Below are the code and all the weights of a small trained network. Each question names an input and a target symbol and asks about switching units off, where a switched-off unit gives its printed mean instead of its output.

import numpy as np


def w(rows, s, z=0):
    codes = np.array(rows[::2]) - 128.0
    scale = np.full(codes.shape[1], s)
    scale[-1] = z or s
    return codes * scale


def f(y):
    return y / 2 * (1 + np.tanh(0.7978845608 * (y + 0.044715 * y**3)))


def softmax(a):
    e = np.exp(a - a.max(-1, keepdims=True))
    return e / e.sum(-1, keepdims=True)


def log_softmax(a):
    a = a - a.max(-1, keepdims=True)
    return a - np.log(np.exp(a).sum(-1, keepdims=True))


def net(x, mask):
    ids = ['αβγδεζηθλμξστφψω'.index(c) for c in x.split()]
    T = len(ids)
    res = E[ids] + P[:T]
    u = 0
    for l in range(2):
        r = res
        for j in range(2):
            rows = slice(3 * j, 3 * j + 3)
            q, k, v = (r @ M[l][rows].T for M in (Q, K, V))
            z = softmax(np.where(np.tri(T) > 0, q @ k.T / 3**0.5, -1e9)) @ v
            o = O[l][rows]
            res = res + np.where(mask[u + j], z, o[:, -1]) @ o[:, :-1]
        u += 2
        y = f(res @ A[l][:, :-1].T + A[l][:, -1])
        res = res + np.where(mask[u : u + 12], y, B[l][:, -1]) @ B[l][:, :-1]
        u += 12
    return log_softmax(res[-1] @ U[:, :-1].T + U[:, -1])


Q, K, V, O, A, B = {}, {}, {}, {}, {}, {}
E = w([
[155,102,124,122,65,139,111,104,41,88],'α',
[122,37,127,65,134,125,134,107,186,107],'β',
[189,91,16,55,134,176,38,88,121,177],'γ',
[76,103,93,112,24,178,161,134,97,155],'δ',
[132,156,70,62,57,117,137,27,188,171],'ε',
[108,135,83,161,136,135,109,149,182,175],'ζ',
[163,153,99,101,79,43,89,93,96,152],'η',
[109,96,62,83,93,150,62,148,75,200],'θ',
[192,100,24,212,2,111,197,156,167,139],'λ',
[40,93,125,86,107,32,133,144,141,170],'μ',
[144,22,77,122,102,171,24,90,176,64],'ξ',
[58,116,67,162,98,153,51,98,160,93],'σ',
[147,62,70,178,127,58,100,225,57,127],'τ',
[89,160,51,108,156,150,200,84,128,81],'φ',
[45,183,35,143,133,61,82,91,112,104],'ψ',
[177,86,57,150,188,134,140,169,74,98],'ω',
],0.0081)
P = w([
[119,107,181,153,129,89,198,100,139,151],'0',
[89,60,35,67,84,69,92,156,163,91],'1',
[123,43,54,112,126,80,75,73,126,157],'2',
[137,107,103,79,104,88,72,192,144,111],'3',
[105,67,141,114,128,108,91,139,123,129],'4',
[144,115,105,102,140,85,75,137,131,131],'5',
[138,58,97,123,145,84,81,102,141,153],'6',
[116,55,127,127,132,111,90,128,100,146],'7',
[144,77,169,137,162,97,76,94,106,180],'8',
[126,57,94,124,147,79,81,129,137,117],'9',
[102,3,46,195,161,49,117,39,101,150],'10',
],0.0054)
Q[0] = w([
[92,2,125,199,141,97,159,11,79,171],'L0H0',
[143,84,171,85,48,143,68,157,128,177],'L0H0',
[173,112,39,97,94,74,134,134,105,153],'L0H0',
[136,117,54,167,114,138,138,51,97,173],'L0H1',
[186,234,87,41,116,104,98,222,195,86],'L0H1',
[94,47,95,155,173,63,113,84,177,138],'L0H1',
],0.013)
K[0] = w([
[157,140,182,198,192,129,126,60,126,173],'L0H0',
[132,140,84,144,183,112,146,129,170,93],'L0H0',
[98,162,191,160,175,150,121,138,164,94],'L0H0',
[164,105,250,146,141,147,106,144,148,161],'L0H1',
[122,130,137,66,81,137,136,197,120,65],'L0H1',
[145,113,173,115,85,153,137,96,80,176],'L0H1',
],0.019)
V[0] = w([
[107,146,179,181,85,151,51,153,235,203],'L0H0',
[201,55,184,37,119,101,168,164,139,208],'L0H0',
[114,95,172,116,79,110,59,45,144,14],'L0H0',
[100,233,199,158,113,53,146,116,49,68],'L0H1',
[249,209,86,109,126,125,117,62,163,141],'L0H1',
[117,93,158,153,181,28,141,129,213,45],'L0H1',
],0.014)
O[0] = w([
[181,129,252,172,90,153,50,168,211,192,96],'L0H0',
[188,129,179,72,116,72,218,142,46,211,125],'L0H0',
[96,1,178,59,27,116,86,120,109,74,193],'L0H0',
[137,148,231,193,68,195,132,117,32,141,3],'L0H1',
[179,220,175,76,65,64,120,154,150,14,104],'L0H1',
[107,104,187,252,185,40,173,74,181,98,101],'L0H1',
],0.0073,0.0063)
A[0] = w([
[137,168,142,132,172,198,105,148,127,107,27],'L0N0',
[122,193,211,91,172,233,100,191,121,50,28],'L0N1',
[146,190,216,104,170,200,140,191,141,57,27],'L0N2',
[141,181,113,159,112,160,95,183,113,104,6],'L0N3',
[117,160,235,104,195,187,106,221,129,90,7],'L0N4',
[142,125,198,121,175,194,149,192,124,98,34],'L0N5',
[133,168,209,106,188,225,115,172,145,97,2],'L0N6',
[148,154,199,132,192,158,129,165,128,50,50],'L0N7',
[130,198,141,110,138,196,95,176,108,92,52],'L0N8',
[169,164,209,120,192,233,97,216,116,74,120],'L0N9',
[160,196,213,122,205,250,120,163,118,72,68],'L0N10',
[115,196,193,104,159,222,127,158,127,73,26],'L0N11',
],0.019,0.0085)
B[0] = w([
[156,92,95,126,119,79,143,131,141,120,44],'L0N0',
[84,32,175,96,137,206,106,116,75,67,107],'L0N1',
[121,104,193,117,41,145,83,200,134,132,115],'L0N2',
[105,70,177,100,201,57,204,106,223,79,2],'L0N3',
[66,210,115,141,105,98,191,137,184,136,119],'L0N4',
[76,154,146,140,123,56,128,121,107,154,103],'L0N5',
[108,250,159,219,163,113,143,147,178,190,121],'L0N6',
[53,157,103,41,49,132,166,217,99,113,87],'L0N7',
[89,49,145,110,153,122,163,175,138,122,7],'L0N8',
[136,123,147,99,106,129,120,134,121,142,98],'L0N9',
[166,172,119,176,95,132,87,106,135,129,122],'L0N10',
[156,150,122,128,133,181,104,132,83,89,112],'L0N11',
],0.014,0.00039)
Q[1] = w([
[115,228,254,172,149,219,182,127,106,101],'L1H0',
[119,175,185,114,127,119,112,102,138,68],'L1H0',
[130,128,67,176,111,135,119,97,109,141],'L1H0',
[76,145,67,164,142,101,150,130,116,149],'L1H1',
[119,128,52,112,118,69,81,95,105,126],'L1H1',
[107,52,59,131,71,15,102,105,98,157],'L1H1',
],0.068)
K[1] = w([
[125,95,61,1,142,93,35,143,135,74],'L1H0',
[152,97,33,131,154,151,67,133,146,95],'L1H0',
[172,128,142,149,159,175,158,60,75,89],'L1H0',
[123,129,213,222,184,111,154,73,149,110],'L1H1',
[137,170,148,160,148,138,210,89,131,180],'L1H1',
[146,204,234,97,159,135,228,141,58,169],'L1H1',
],0.046)
V[1] = w([
[108,157,150,130,147,32,31,117,43,107],'L1H0',
[122,159,139,219,27,136,220,169,128,147],'L1H0',
[185,89,79,142,144,40,126,253,114,88],'L1H0',
[53,228,148,91,69,95,106,144,195,182],'L1H1',
[159,101,14,212,85,68,61,234,66,121],'L1H1',
[62,182,179,112,213,62,59,158,75,212],'L1H1',
],0.0075)
O[1] = w([
[179,154,92,108,185,51,43,79,86,139,111],'L1H0',
[129,134,103,192,44,37,205,138,132,154,194],'L1H0',
[218,71,105,138,119,152,111,104,173,135,5],'L1H0',
[88,148,16,64,113,121,101,246,142,101,52],'L1H1',
[159,101,115,253,85,132,122,40,75,198,159],'L1H1',
[95,116,155,131,139,79,79,75,105,231,184],'L1H1',
],0.004,0.0024)
A[1] = w([
[150,226,97,147,105,169,131,132,88,123,15],'L1N0',
[78,139,175,170,135,123,141,176,130,89,2],'L1N1',
[110,144,135,109,81,142,150,5,186,168,52],'L1N2',
[150,223,147,139,97,207,124,130,127,91,23],'L1N3',
[189,194,170,121,149,167,129,111,145,90,42],'L1N4',
[127,212,203,132,115,113,164,138,137,120,53],'L1N5',
[135,136,141,171,177,139,141,148,98,151,21],'L1N6',
[127,209,167,125,148,192,118,121,108,105,58],'L1N7',
[166,159,234,103,143,161,136,161,129,158,46],'L1N8',
[95,158,155,174,118,161,175,157,95,115,60],'L1N9',
[92,153,160,87,178,132,115,111,108,158,44],'L1N10',
[130,177,165,188,180,187,166,183,167,88,36],'L1N11',
],0.011,0.0076)
B[1] = w([
[89,5,114,96,153,88,114,95,190,94,93],'L1N0',
[141,24,14,90,119,107,86,70,150,202,104],'L1N1',
[121,134,112,96,143,132,119,215,122,73,251],'L1N2',
[120,38,122,123,133,83,130,139,149,121,106],'L1N3',
[85,137,97,98,118,67,116,187,115,122,108],'L1N4',
[136,102,88,79,146,143,67,125,155,97,118],'L1N5',
[132,122,92,82,135,139,110,183,149,68,106],'L1N6',
[143,77,124,133,115,60,151,187,126,114,104],'L1N7',
[105,139,105,166,137,90,123,107,125,106,113],'L1N8',
[100,54,36,82,128,114,61,121,163,124,113],'L1N9',
[138,78,9,117,113,69,115,133,153,95,78],'L1N10',
[110,134,81,133,111,90,113,130,126,153,118],'L1N11',
],0.017,0.002)
U = w([
[181,137,182,127,61,153,134,100,55,95,254],'α',
[121,58,165,68,147,104,190,90,190,128,41],'β',
[192,151,54,68,129,159,109,109,146,191,2],'γ',
[72,123,129,109,36,200,187,160,88,160,201],'δ',
[157,205,111,55,111,112,141,181,174,108,86],'ε',
[161,211,159,178,177,147,111,169,254,210,240],'ζ',
[176,200,158,106,59,41,97,107,120,138,252],'η',
[106,119,81,80,106,177,105,155,85,226,95],'θ',
[180,143,60,194,45,105,196,146,200,138,81],'λ',
[40,103,158,110,146,35,176,149,158,193,37],'μ',
[148,64,146,147,98,163,81,114,178,93,57],'ξ',
[67,155,132,193,115,174,63,126,169,81,172],'σ',
[148,77,130,212,172,89,105,250,59,153,112],'τ',
[79,198,71,118,193,158,235,57,153,84,95],'φ',
[33,215,66,166,143,84,101,79,122,92,105],'ψ',
[177,126,93,168,235,159,165,147,95,117,175],'ω',
],0.0075,0.004)

Each question gives the input, a string of symbols that net reads in full, and the target symbol t.
The units are the heads (3 rows each of Q, K, V and O) and the neurons (one row each of A and B). Each row of codes is followed by its name. A weight is (code - 128) times the scale printed after its matrix; where a second scale follows, it is the last column's (O, A, B and U).
mask holds one flag per unit, layer by layer, with each layer's heads first. A switched-off unit (its flag False) gives its mean, the last column of its rows in O or B, instead of its output. The means were averaged over made-up inputs and are rounded, as every weight is.
A unit's drop is (log p(t) with every unit on - log p(t) with that unit switched off) / (log p(t) with every unit on - log p(t) with every unit switched off).
The circuit of an input: a set's keep is (log p(t) with only the set's units on - log p(t) with every unit switched off) / (log p(t) with every unit on - log p(t) with every unit switched off). Starting from the 12 units with the biggest drops (on a tie, the unit counted first), units are removed one at a time, each time the one whose removal leaves the highest keep (on an exact tie, the one counted first), for as long as the keep stays at least 0.8.
units of the circuit, in order: the units of the circuit, biggest drop first
most important unit: the unit with the biggest drop
heads that matter: for each layer, one digit per head in row order, 1 if its drop is at least 0.15 and else 0, layers parted by /
input γ ψ α, target γ: heads that matter	01 / 10
input ζ μ ψ, target ζ: most important unit	L0H0
input ε φ γ β, target ε: heads that matter	01 / 01
input ζ γ β δ η, target ζ: heads that matter	10 / 00
input ε ψ θ ε δ η μ, target ε: units of the circuit, in order	L1H1, L0H1
input δ η α φ η, target δ: heads that matter	01 / 10
input ω ζ δ ξ ε θ γ ε τ δ γ, target ω: units of the circuit, in order	L0H0, L1H1, L1N2
input φ η μ α ψ α τ γ τ δ β, target φ: units of the circuit, in order	L0H0, L1H1
input η ξ τ ε θ ψ, target η: units of the circuit, in order	L0H1, L1H0, L0H0
input ψ φ ε η δ η γ φ δ η, target ψ: units of the circuit, in order	L0H0, L0H1, L1H0
input λ ε ζ μ, target λ: units of the circuit, in order	L1H0, L1H1, L0H1
input θ α θ ζ ε θ τ, target θ: heads that matter	01 / 01
input ζ λ μ, target ζ: heads that matter	10 / 00
input λ ω ψ μ μ σ η, target λ: most important unit	L1H0
input δ γ γ φ η β α γ α ε ψ, target δ: units of the circuit, in order	L0H1, L1H0, L0H0
input δ δ β γ η α δ ε θ, target δ: units of the circuit, in order	L1H0, L0H1, L0H0
input β φ τ, target μ: units of the circuit, in order	L0H1, L0H0
input ε β ε ζ ω ε δ ε, target ε: units of the circuit, in order	L0H1, L1H1
input η φ φ σ α ε η α, target η: heads that matter	01 / 10
input ψ δ ε, target ψ: units of the circuit, in order	L0H0, L1H0, L0H1
input ε μ θ, target ε: units of the circuit, in order	L1H1, L0H1
input φ ψ η β γ ε ε, target φ: units of the circuit, in order	L0H0
input θ ξ ξ β, target β: units of the circuit, in order	L0H0, L0H1
input δ η ε, target δ: units of the circuit, in order	L0H1, L1H0
input σ ψ δ φ σ δ, target σ: heads that matter	10 / 00
input η θ η ω ψ ψ μ, target η: heads that matter	01 / 10
input η η δ, target α: heads that matter	01 / 00
input λ δ μ, target λ: heads that matter	00 / 11
input ε δ ξ α, target ε: most important unit	L1H1
